Small tables with named rows and columns. After each table, cells are looked up by row and column.

Menaki.tsv
	Fogifud	Ludeno	Rize	Pinub	Mamider	Gar	Nugi
Sefi	-3.0	9.4	-0.7	4.2	-3.7	-0.7	9.6
Muf	3.3	3.8	1.7	2.1	3.0	3.4	2.8
Dol	-0.6	1.5	2.0	-4.7	-1.9	7.5	-2.8
Pif	0.7	3.8	2.6	0.9	1.5	4.2	0.7
Bugama	2.8	1.7	1.9	1.7	2.1	4.1	3.3
Tifo	5.5	2.5	-1.4	-5.4	-4.3	8.0	1.3
Zedu	3.6	3.6	2.5	2.1	1.2	2.2	2.2
Gike	2.5	2.9	3.0	2.6	1.8	2.8	2.7
Vavep	3.5	0.2	3.7	1.6	2.3	1.9	0.4
Buk	5.0	-3.7	1.1	0.6	3.2	1.0	0.6
Vid	0.8	1.0	1.7	-3.1	-1.0	6.2	-1.9
Pag	1.8	2.4	2.4	2.8	2.1	3.4	2.5

What is the Rize of Vid in Menaki? 1.7
What is the Nugi of Muf in Menaki? 2.8
What is the Pinub of Vavep in Menaki? 1.6
What is the Nugi of Tifo in Menaki? 1.3
What is the Gar of Zedu in Menaki? 2.2
What is the Gar of Pif in Menaki? 4.2
Row with the largest Rize: Vavep

Favo =
cols = Migob, Sagop, Famas
Bulo: [100, 120, 115]
Vif: [163, 135, 220]
Fakig: [134, 126, 134]
Noti: [42, 4, 141]
Kal: [121, 104, 143]
Kes: [125, 126, 116]
Takevas: [60, 75, 149]
Ridakiv: [129, 102, 121]
Nupovir: [132, 142, 150]
Voz: [127, 140, 102]
Zepal: [130, 153, 110]

Famas of Vif is 220
Famas of Nupovir is 150
Famas of Bulo is 115
Sagop of Kes is 126
Migob of Zepal is 130
Migob of Noti is 42
Migob of Voz is 127
Migob of Fakig is 134
Famas of Noti is 141
Famas of Kes is 116
Sagop of Nupovir is 142
Sagop of Ridakiv is 102
Sagop of Zepal is 153
Migob of Kal is 121
Famas of Voz is 102
Famas of Takevas is 149
Row with the largest Migob: Vif

Luz.csv
,Manoka,Pefenu,Zut,Dinobe,Par,Lof,Suna,Niri
Fele,4.430,4.186,3.757,6.858,3.817,2.181,7.541,4.372
Lole,4.046,2.706,3.591,4.398,3.501,5.441,4.320,3.777
Koveg,5.964,4.069,7.092,6.927,4.429,7.884,3.497,3.433
Fur,5.379,7.014,4.029,5.026,6.063,2.546,8.547,7.866
Gis,5.824,5.597,7.844,5.390,6.431,9.712,3.082,5.507
Nuv,5.500,5.661,5.350,6.003,5.330,6.069,5.101,5.409
Sor,7.322,7.003,7.685,9.451,6.494,4.213,6.851,6.920
Kadam,7.160,9.088,7.434,5.552,8.218,8.007,5.420,7.846
Rifinik,5.938,5.790,5.340,6.591,5.924,5.160,5.706,5.783
Todivu,5.891,4.535,6.465,7.088,4.892,5.348,4.816,4.047
Gen,5.558,6.120,5.560,4.587,6.679,5.801,5.189,6.476
Bubi,5.741,7.715,5.364,4.026,6.819,4.416,7.044,7.738

Pefenu of Kadam = 9.088
Dinobe of Rifinik = 6.591
Zut of Bubi = 5.364
Par of Lole = 3.501
Par of Gis = 6.431
Dinobe of Lole = 4.398
Suna of Rifinik = 5.706
Niri of Fur = 7.866
Pefenu of Bubi = 7.715

Mef:
fields: Doz, Veses
Bev: [720, 315]
Mak: [809, 475]
Rumap: [397, 154]
Sol: [437, 490]
Zef: [609, 297]
Dotib: [457, 236]

Doz of Dotib = 457
Veses of Bev = 315
Doz of Mak = 809
Doz of Rumap = 397
Veses of Dotib = 236
Veses of Rumap = 154

Viv =
,Pamoluv,Puf,Mobub
Dul,51.41,23.17,84.88
Nemil,42.38,13.26,70.80
Diz,45.56,15.29,69.57
Defuba,40.28,12.40,73.37

What is the Mobub of Defuba in Viv? 73.37
What is the Pamoluv of Dul in Viv? 51.41
What is the Pamoluv of Diz in Viv? 45.56
What is the Mobub of Dul in Viv? 84.88
What is the Pamoluv of Nemil in Viv? 42.38
What is the Puf of Defuba in Viv? 12.40
What is the Puf of Diz in Viv? 15.29
What is the Puf of Dul in Viv? 23.17
What is the Mobub of Nemil in Viv? 70.80
What is the Pamoluv of Defuba in Viv? 40.28
What is the Mobub of Diz in Viv? 69.57
What is the Puf of Nemil in Viv? 13.26
Which row has the largest Pamoluv? Dul

Satigi =
fields: Garudi, Sos, Vigifel, Loler, Tez, Molu, Ruk, Les
Sek: [54861, 35272, 86975, 61823, 46128, 38579, 49447, 63325]
Tetenan: [38250, 36515, 69198, 76495, 44031, 68483, 73232, 61706]
Bivan: [76394, 58875, 59762, 53724, 67088, 76993, 72843, 33002]
Tipur: [49323, 82585, 46806, 43601, 62094, 73121, 53230, 78074]
Dab: [39452, 24410, 57919, 62734, 49234, 41168, 66112, 64353]
Zil: [33916, 50869, 40490, 81901, 53111, 65469, 72636, 54049]
Fufolus: [67088, 52549, 87486, 34015, 60881, 64444, 58126, 71124]
Zesiko: [36209, 72173, 65992, 67655, 57418, 79010, 67179, 75373]

Loler of Zesiko: 67655
Vigifel of Zil: 40490
Molu of Zil: 65469
Sos of Dab: 24410
Les of Sek: 63325
Ruk of Dab: 66112
Loler of Fufolus: 34015
Vigifel of Fufolus: 87486
Sos of Tetenan: 36515
Les of Zesiko: 75373

Sim:
|  | Rupoz | Rad | Desogu | Rigapas | Vuba |
|---|---|---|---|---|---|
| Vog | 0.613 | 0.832 | 0.868 | 0.571 | 0.389 |
| Bapoke | 0.666 | 0.645 | 0.470 | 0.476 | 0.905 |
| Futeb | 0.384 | 0.676 | 0.818 | 0.642 | 0.320 |
| Bov | 0.472 | 0.397 | 0.470 | 0.406 | 0.251 |
| Nim | 0.490 | 0.676 | 0.569 | 0.453 | 0.182 |
| Giv | 0.684 | 0.738 | 0.718 | 0.583 | 0.285 |

Rad of Bapoke: 0.645
Rigapas of Bapoke: 0.476
Rad of Nim: 0.676
Rupoz of Giv: 0.684
Desogu of Bapoke: 0.470
Rigapas of Giv: 0.583
Rupoz of Nim: 0.490
Rupoz of Bov: 0.472
Desogu of Nim: 0.569
Row with the largest Desogu: Vog

Susul:
|  | Fotose | Mepabog | Pefe | Daru |
|---|---|---|---|---|
| Seros | 81188 | 61004 | 20500 | 60163 |
| Las | 73072 | 81611 | 36546 | 97105 |
| Fimogil | 89036 | 38069 | 45570 | 56341 |
| Vevire | 44614 | 61688 | 79142 | 41368 |
| Nime | 45464 | 76946 | 83930 | 75733 |
| Fumeluf | 86743 | 49468 | 39316 | 67819 |
| Nog | 46202 | 58032 | 77632 | 36928 |
| Fakedeb | 43483 | 53954 | 95146 | 39049 |
| Bon | 77970 | 45527 | 37889 | 41532 |
| Zugidis | 65453 | 73427 | 61749 | 89353 |
| Mosokit | 79623 | 65794 | 41676 | 85704 |
| Bonot | 57743 | 46975 | 65443 | 28259 |
| Kefe | 58289 | 54134 | 49584 | 27340 |

Daru of Fimogil: 56341
Pefe of Las: 36546
Daru of Fumeluf: 67819
Mepabog of Nime: 76946
Mepabog of Seros: 61004
Mepabog of Nog: 58032
Daru of Kefe: 27340
Fotose of Vevire: 44614
Fotose of Fumeluf: 86743
Fotose of Fakedeb: 43483
Mepabog of Mosokit: 65794
Fotose of Kefe: 58289
Fotose of Seros: 81188
Daru of Nog: 36928
Daru of Fakedeb: 39049
Fotose of Nime: 45464
Daru of Nime: 75733
Mepabog of Bon: 45527
Pefe of Bonot: 65443
Fotose of Mosokit: 79623
Row with the largest Daru: Las

